Below are the code and all the weights of a small trained network. Each question names an input and a class and asks about switching units off, where a switched-off unit gives its printed mean instead of its output.

import numpy as np


def w(rows, s, z=0):
    codes = np.array(rows[::2]) - 128.0
    scale = np.full(codes.shape[1], s)
    scale[-1] = z or s
    return codes * scale


def f(y):
    return y / 2 * (1 + np.tanh(0.7978845608 * (y + 0.044715 * y**3)))


def log_softmax(a):
    a = a - a.max(-1, keepdims=True)
    return a - np.log(np.exp(a).sum(-1, keepdims=True))


def net(x, mask):
    res = np.array(x, float).reshape(1, 8) / 4 @ E
    y = f(res @ A[0][:, :-1].T + A[0][:, -1])
    res = res + np.where(mask, y, B[0][:, -1]) @ B[0][:, :-1]
    return log_softmax(res[-1] @ U[:, :-1].T + U[:, -1])


A, B = {}, {}
E = w([
[16,110,243,63,111,191,65,118],'x0',
[106,171,72,128,138,27,189,38],'x1',
[52,151,94,124,69,146,149,62],'x2',
[117,60,120,86,8,66,208,135],'x3',
[79,191,168,117,118,120,94,175],'x4',
[144,81,75,137,161,127,103,74],'x5',
[85,105,216,124,117,19,78,254],'x6',
[158,178,199,181,141,236,174,152],'x7',
],0.0081)
A[0] = w([
[164,169,89,129,194,110,132,78,46],'neuron 0',
[126,72,190,77,130,189,48,213,183],'neuron 1',
[7,165,149,108,122,68,92,79,151],'neuron 2',
[152,41,13,143,174,171,96,119,241],'neuron 3',
[169,2,83,116,120,169,132,92,251],'neuron 4',
[195,35,140,112,104,20,139,154,83],'neuron 5',
[111,194,167,163,187,188,155,93,95],'neuron 6',
[132,155,244,106,128,176,43,186,181],'neuron 7',
[93,149,132,168,131,239,141,27,222],'neuron 8',
[177,180,82,91,71,102,148,105,3],'neuron 9',
[34,147,128,69,123,74,84,95,208],'neuron 10',
[176,145,197,163,115,87,240,187,133],'neuron 11',
[38,110,114,68,77,213,134,65,114],'neuron 12',
],0.0086,0.0043)
B[0] = w([
[154,68,139,125,154,134,37,212,175],'neuron 0',
[107,129,253,176,69,72,96,201,240],'neuron 1',
[18,159,192,128,56,80,128,139,218],'neuron 2',
[173,223,167,130,137,21,106,104,238],'neuron 3',
[156,149,219,63,124,2,210,74,232],'neuron 4',
[95,187,144,147,127,209,191,120,212],'neuron 5',
[121,205,137,170,166,166,181,91,180],'neuron 6',
[29,79,205,161,114,194,61,163,249],'neuron 7',
[165,243,141,68,109,142,130,62,229],'neuron 8',
[129,48,138,168,94,136,86,134,163],'neuron 9',
[85,112,152,115,117,72,176,72,222],'neuron 10',
[83,131,77,183,105,225,187,135,191],'neuron 11',
[106,195,144,125,148,137,138,77,206],'neuron 12',
],0.0079,0.011)
U = w([
[120,184,157,100,91,98,216,65,203],'0',
[221,71,86,118,44,181,169,83,36],'1',
[107,88,198,156,97,88,63,169,170],'2',
[117,122,38,159,103,170,190,150,2],'3',
[180,55,60,68,136,159,52,115,50],'4',
[124,192,145,171,152,236,113,124,231],'5',
[84,78,103,98,167,78,89,126,64],'6',
[254,178,93,143,247,80,99,99,186],'7',
],0.0084,0.0043)

Each question gives the input, the list of numbers given to net, and the class t.
The units are the neurons (one row each of A and B). Each row of codes is followed by its name. A weight is (code - 128) times the scale printed after its matrix; where a second scale follows, it is the last column's (A, B and U).
mask holds one flag per neuron, in row order. A switched-off neuron (its flag False) gives its mean, the last column of its row in B, instead of its output. The means were averaged over made-up inputs and are rounded, as every weight is.
A unit's drop is (log p(t) with every unit on - log p(t) with that unit switched off) / (log p(t) with every unit on - log p(t) with every unit switched off).
The circuit of an input: a set's keep is (log p(t) with only the set's units on - log p(t) with every unit switched off) / (log p(t) with every unit on - log p(t) with every unit switched off). Starting from the 12 units with the biggest drops (on a tie, the unit counted first), units are removed one at a time, each time the one whose removal leaves the highest keep (on an exact tie, the one counted first), for as long as the keep stays at least 0.8.
units of the circuit, in order: the units of the circuit, biggest drop first
k most important neurons: the k neurons with the biggest drops, biggest first
drop of u: that unit's drop, to one decimal
input [-7,1,6,-8,2,-4,3,1], class 7: most important neuron -> [neuron 7]
input [-7,-3,7,-5,0,-1,7,2], class 5: units of the circuit, in order -> [neuron 4; neuron 1]
input [-7,-7,-8,-2,-7,-2,2,-5], class 7: 2 most important neurons -> [neuron 2; neuron 3]
input [7,1,-5,1,-2,-7,-1,3], class 2: 2 most important neurons -> [neuron 1; neuron 5]
input [-1,-5,-8,8,-1,3,-1,-1], class 0: 3 most important neurons -> [neuron 4; neuron 5; neuron 7]
input [3,-5,5,-7,-1,6,-6,-7], class 0: 3 most important neurons -> [neuron 4; neuron 8; neuron 12]
input [-1,2,-8,8,0,-8,8,8], class 5: 2 most important neurons -> [neuron 11; neuron 5]
input [2,7,1,-3,-2,-7,-1,7], class 5: 3 most important neurons -> [neuron 4; neuron 10; neuron 3]
input [-7,-4,-2,2,6,1,5,8], class 5: 2 most important neurons -> [neuron 11; neuron 4]
input [-2,4,-6,4,3,6,-2,4], class 7: drop of neuron 2 -> 0.3
input [-3,8,1,0,1,4,0,6], class 7: drop of neuron 0 -> 0.1
input [-1,-3,-3,-5,-6,-1,1,-6], class 7: drop of neuron 7 -> 0.2
